Here is a tiny trained network, its code and every weight. The questions are about switching its units off for an input and a class, where a switched-off unit gives its printed mean instead of its output.

import numpy as np


def w(rows, s, z=0):
    codes = np.array(rows[::2]) - 128.0
    scale = np.full(codes.shape[1], s)
    scale[-1] = z or s
    return codes * scale


def f(y):
    return y / 2 * (1 + np.tanh(0.7978845608 * (y + 0.044715 * y**3)))


def log_softmax(a):
    a = a - a.max(-1, keepdims=True)
    return a - np.log(np.exp(a).sum(-1, keepdims=True))


def net(x, mask):
    res = np.array(x, float).reshape(1, 4) / 4 @ E
    y = f(res @ A[0][:, :-1].T + A[0][:, -1])
    res = res + np.where(mask, y, B[0][:, -1]) @ B[0][:, :-1]
    return log_softmax(res[-1] @ U[:, :-1].T + U[:, -1])


A, B = {}, {}
E = w([
[79,241,235,142,29],'x0',
[21,157,2,43,127],'x1',
[68,136,125,207,197],'x2',
[135,201,176,59,200],'x3',
],0.0094)
A[0] = w([
[159,110,71,141,141,88],'N1',
[163,74,146,30,56,29],'N2',
[103,61,114,198,53,147],'N3',
[107,139,86,74,97,68],'N4',
[149,120,125,33,84,178],'N5',
[143,196,135,115,45,65],'N6',
[139,151,162,137,92,40],'N7',
[53,120,104,141,150,196],'N8',
[153,114,201,207,183,150],'N9',
[157,162,161,70,186,106],'N10',
[61,205,207,81,120,229],'N11',
[116,152,185,97,242,102],'N12',
[75,122,109,64,122,66],'N13',
[214,98,100,92,189,154],'N14',
[160,77,128,117,158,112],'N15',
[152,47,136,69,184,60],'N16',
[8,123,118,138,149,156],'N17',
[201,105,164,135,140,111],'N18',
[78,166,157,182,83,81],'N19',
[134,108,92,111,187,252],'N20',
],0.012,0.0036)
B[0] = w([
[100,160,107,155,78,170],'N1',
[126,10,148,135,181,196],'N2',
[206,147,109,127,68,218],'N3',
[119,146,146,92,93,184],'N4',
[152,80,164,133,126,205],'N5',
[85,132,85,155,99,204],'N6',
[70,188,117,96,132,167],'N7',
[156,102,189,107,129,193],'N8',
[124,103,179,47,100,229],'N9',
[201,120,98,171,63,178],'N10',
[111,107,112,166,101,252],'N11',
[175,96,90,152,73,192],'N12',
[137,170,148,79,86,186],'N13',
[88,124,100,145,69,207],'N14',
[73,149,126,111,96,166],'N15',
[75,165,118,145,118,186],'N16',
[158,109,196,104,94,207],'N17',
[80,169,132,84,89,192],'N18',
[93,129,93,170,108,196],'N19',
[99,118,143,164,78,207],'N20',
],0.011)
U = w([
[18,192,55,169,94,107],'0',
[121,158,202,19,90,109],'1',
[137,29,189,174,116,255],'2',
[254,140,51,179,69,139],'3',
[119,147,123,115,131,167],'4',
[152,104,129,135,196,45],'5',
[180,196,126,163,216,63],'6',
],0.0095,0.0061)

Each question gives the input, the list of numbers given to net, and the class t.
The units are the neurons (one row each of A and B). Each row of codes is followed by its name. A weight is (code - 128) times the scale printed after its matrix; where a second scale follows, it is the last column's (A, B and U).
mask holds one flag per neuron, in row order. A switched-off neuron (its flag False) gives its mean, the last column of its row in B, instead of its output. The means were averaged over made-up inputs and are rounded, as every weight is.
A unit's drop is (log p(t) with every unit on - log p(t) with that unit switched off) / (log p(t) with every unit on - log p(t) with every unit switched off).
The circuit of an input: a set's keep is (log p(t) with only the set's units on - log p(t) with every unit switched off) / (log p(t) with every unit on - log p(t) with every unit switched off). Starting from the 12 units with the biggest drops (on a tie, the unit counted first), units are removed one at a time, each time the one whose removal leaves the highest keep (on an exact tie, the one counted first), for as long as the keep stays at least 0.8.
units of the circuit, in order: the units of the circuit, biggest drop first
top k neurons: the k neurons with the biggest drops, biggest first
drop of u: that unit's drop, to one decimal
input [4,7,6,8], class 3: units of the circuit, in order -> [N12, N10]
input [-6,8,-4,1], class 1: units of the circuit, in order -> [N13]
input [-1,-5,-2,7], class 3: top 2 neurons -> [N10, N12]
input [6,4,-5,7], class 3: units of the circuit, in order -> [N10, N11]
input [8,-2,-7,8], class 0: top 2 neurons -> [N6, N7]
input [-4,3,-6,-4], class 2: top 2 neurons -> [N2, N5]
input [4,-8,3,5], class 1: top 2 neurons -> [N9, N18]
input [-8,-3,-8,0], class 0: top 2 neurons -> [N16, N14]
input [6,8,2,5], class 1: top 3 neurons -> [N17, N13, N8]
input [4,0,-4,-3], class 0: top 3 neurons -> [N6, N17, N8]
input [2,-4,4,-5], class 3: top 2 neurons -> [N3, N2]
input [7,7,8,-7], class 2: top 3 neurons -> [N17, N8, N19]
input [-1,4,0,-8], class 3: top 2 neurons -> [N3, N9]
input [-5,-4,-7,8], class 3: units of the circuit, in order -> [N10]
input [-8,4,-6,-5], class 0: top 2 neurons -> [N16, N1]
input [2,8,8,-5], class 1: drop of N17 -> 0.1
input [-4,-4,-3,4], class 0: drop of N16 -> 0.3
input [1,4,-6,-6], class 2: drop of N18 -> 0.1
